Below is a small trained network, with its code and all its weights. Each question gives an input and a class and asks what happens when units are switched off, that is, made to give their printed mean instead of their output.

import numpy as np


def w(rows, s, z=0):
    codes = np.array(rows[::2]) - 128.0
    scale = np.full(codes.shape[1], s)
    scale[-1] = z or s
    return codes * scale


def norm(h):
    return h / np.sqrt((h * h).mean(-1, keepdims=True) + 1e-5)


def f(y):
    return y / 2 * (1 + np.tanh(0.7978845608 * (y + 0.044715 * y**3)))


def log_softmax(a):
    a = a - a.max(-1, keepdims=True)
    return a - np.log(np.exp(a).sum(-1, keepdims=True))


def net(x, mask):
    res = np.array(x, float).reshape(1, 4) / 4 @ E
    u = 0
    for l in range(2):
        y = f(norm(res) @ A[l][:, :-1].T + A[l][:, -1])
        res = res + np.where(mask[u : u + 9], y, B[l][:, -1]) @ B[l][:, :-1]
        u += 9
    return log_softmax(norm(res)[-1] @ U[:, :-1].T + U[:, -1])


A, B = {}, {}
E = w([
[107,6,72,20,58,139,84],'x0',
[187,139,160,152,199,105,80],'x1',
[195,40,152,111,59,71,99],'x2',
[146,210,237,116,14,109,170],'x3',
],0.0018)
A[0] = w([
[186,42,110,12,95,66,136,92],'0.n0',
[3,99,97,120,117,128,155,49],'0.n1',
[160,164,191,199,155,95,116,3],'0.n2',
[83,246,155,236,252,148,152,85],'0.n3',
[116,229,142,184,192,149,109,117],'0.n4',
[105,207,132,163,153,155,226,53],'0.n5',
[75,146,49,27,117,192,152,29],'0.n6',
[62,73,37,225,222,145,118,35],'0.n7',
[204,83,98,166,118,114,167,86],'0.n8',
],0.0033,0.002)
B[0] = w([
[133,231,98,147,205,160,83,179],'0.n0',
[110,113,114,116,154,179,141,125],'0.n1',
[40,117,119,96,138,165,119,136],'0.n2',
[177,234,98,102,255,229,158,254],'0.n3',
[150,158,131,88,178,148,153,190],'0.n4',
[205,115,138,42,159,164,37,160],'0.n5',
[49,103,113,143,149,166,76,136],'0.n6',
[141,117,109,138,58,69,216,167],'0.n7',
[111,127,98,194,152,104,122,124],'0.n8',
],0.0032,0.003)
A[1] = w([
[170,74,141,125,130,95,66,53],'1.n0',
[77,89,77,122,149,164,140,112],'1.n1',
[126,148,117,116,113,120,132,119],'1.n2',
[113,39,154,102,70,100,122,68],'1.n3',
[176,97,146,115,161,80,90,224],'1.n4',
[128,197,191,72,68,131,135,71],'1.n5',
[124,162,200,98,70,144,177,3],'1.n6',
[2,98,78,92,115,199,116,55],'1.n7',
[124,171,199,157,53,106,125,75],'1.n8',
],0.0057,0.0014)
B[1] = w([
[82,196,102,142,100,233,64,157],'1.n0',
[146,111,210,118,65,72,159,187],'1.n1',
[119,73,134,142,172,151,125,134],'1.n2',
[110,183,139,155,245,157,162,184],'1.n3',
[70,133,115,117,55,201,154,203],'1.n4',
[159,26,30,112,198,76,116,252],'1.n5',
[235,37,38,124,170,57,59,195],'1.n6',
[65,195,248,41,108,54,182,249],'1.n7',
[178,103,254,144,130,36,122,218],'1.n8',
],0.0036,0.0022)
U = w([
[223,15,141,107,149,11,86,162],'0',
[113,59,51,209,101,95,212,43],'1',
[184,238,125,121,255,205,186,158],'2',
[141,163,216,212,68,128,96,4],'3',
[74,126,57,147,68,248,38,162],'4',
[17,132,202,36,87,73,181,206],'5',
],0.012,0.0035)

Each question gives the input, the list of numbers given to net, and the class t.
The units are the neurons (one row each of A and B). Each row of codes is followed by its name. A weight is (code - 128) times the scale printed after its matrix; where a second scale follows, it is the last column's (A, B and U).
mask holds one flag per neuron, layer by layer. A switched-off neuron (its flag False) gives its mean, the last column of its row in B, instead of its output. The means were averaged over made-up inputs and are rounded, as every weight is.
A unit's drop is (log p(t) with every unit on - log p(t) with that unit switched off) / (log p(t) with every unit on - log p(t) with every unit switched off).
The circuit of an input: a set's keep is (log p(t) with only the set's units on - log p(t) with every unit switched off) / (log p(t) with every unit on - log p(t) with every unit switched off). Starting from the 12 units with the biggest drops (on a tie, the unit counted first), units are removed one at a time, each time the one whose removal leaves the highest keep (on an exact tie, the one counted first), for as long as the keep stays at least 0.8.
units of the circuit, in order: the units of the circuit, biggest drop first
most important unit: the unit with the biggest drop
k most important neurons: the k neurons with the biggest drops, biggest first
k most important neurons of layer l: the k neurons of layer l with the biggest drops, biggest first
drop when u is switched off: that unit's drop, to one decimal
input [0,-7,6,-1], class 5: units of the circuit, in order => (0.n5, 1.n7)
input [1,-1,7,2], class 3: most important unit => 1.n8
input [-5,-5,5,-2], class 3: units of the circuit, in order => (1.n5, 0.n3)
input [-1,-4,2,0], class 0: 2 most important neurons of layer 1 => (1.n8, 1.n4)
input [0,6,7,4], class 3: 2 most important neurons => (1.n0, 1.n4)
input [4,8,7,6], class 3: 4 most important neurons of layer 1 => (1.n0, 1.n4, 1.n8, 1.n3)
input [2,4,6,2], class 4: units of the circuit, in order => (1.n0, 1.n4)
input [8,2,-2,6], class 0: 2 most important neurons => (1.n5, 0.n2)
input [-4,-6,3,-2], class 1: 2 most important neurons of layer 0 => (0.n0, 0.n3)
input [8,5,0,5], class 4: 3 most important neurons => (1.n0, 0.n7, 0.n0)
input [0,-1,-5,-8], class 5: 2 most important neurons of layer 1 => (1.n1, 1.n7)
input [1,5,1,-2], class 4: drop when 0.n3 is switched off => 0.1
input [1,6,3,-7], class 4: drop when 1.n0 is switched off => 0.2
input [2,-4,0,5], class 0: drop when 1.n5 is switched off => 0.0
input [-4,-2,3,-6], class 1: most important neuron => (0.n7)
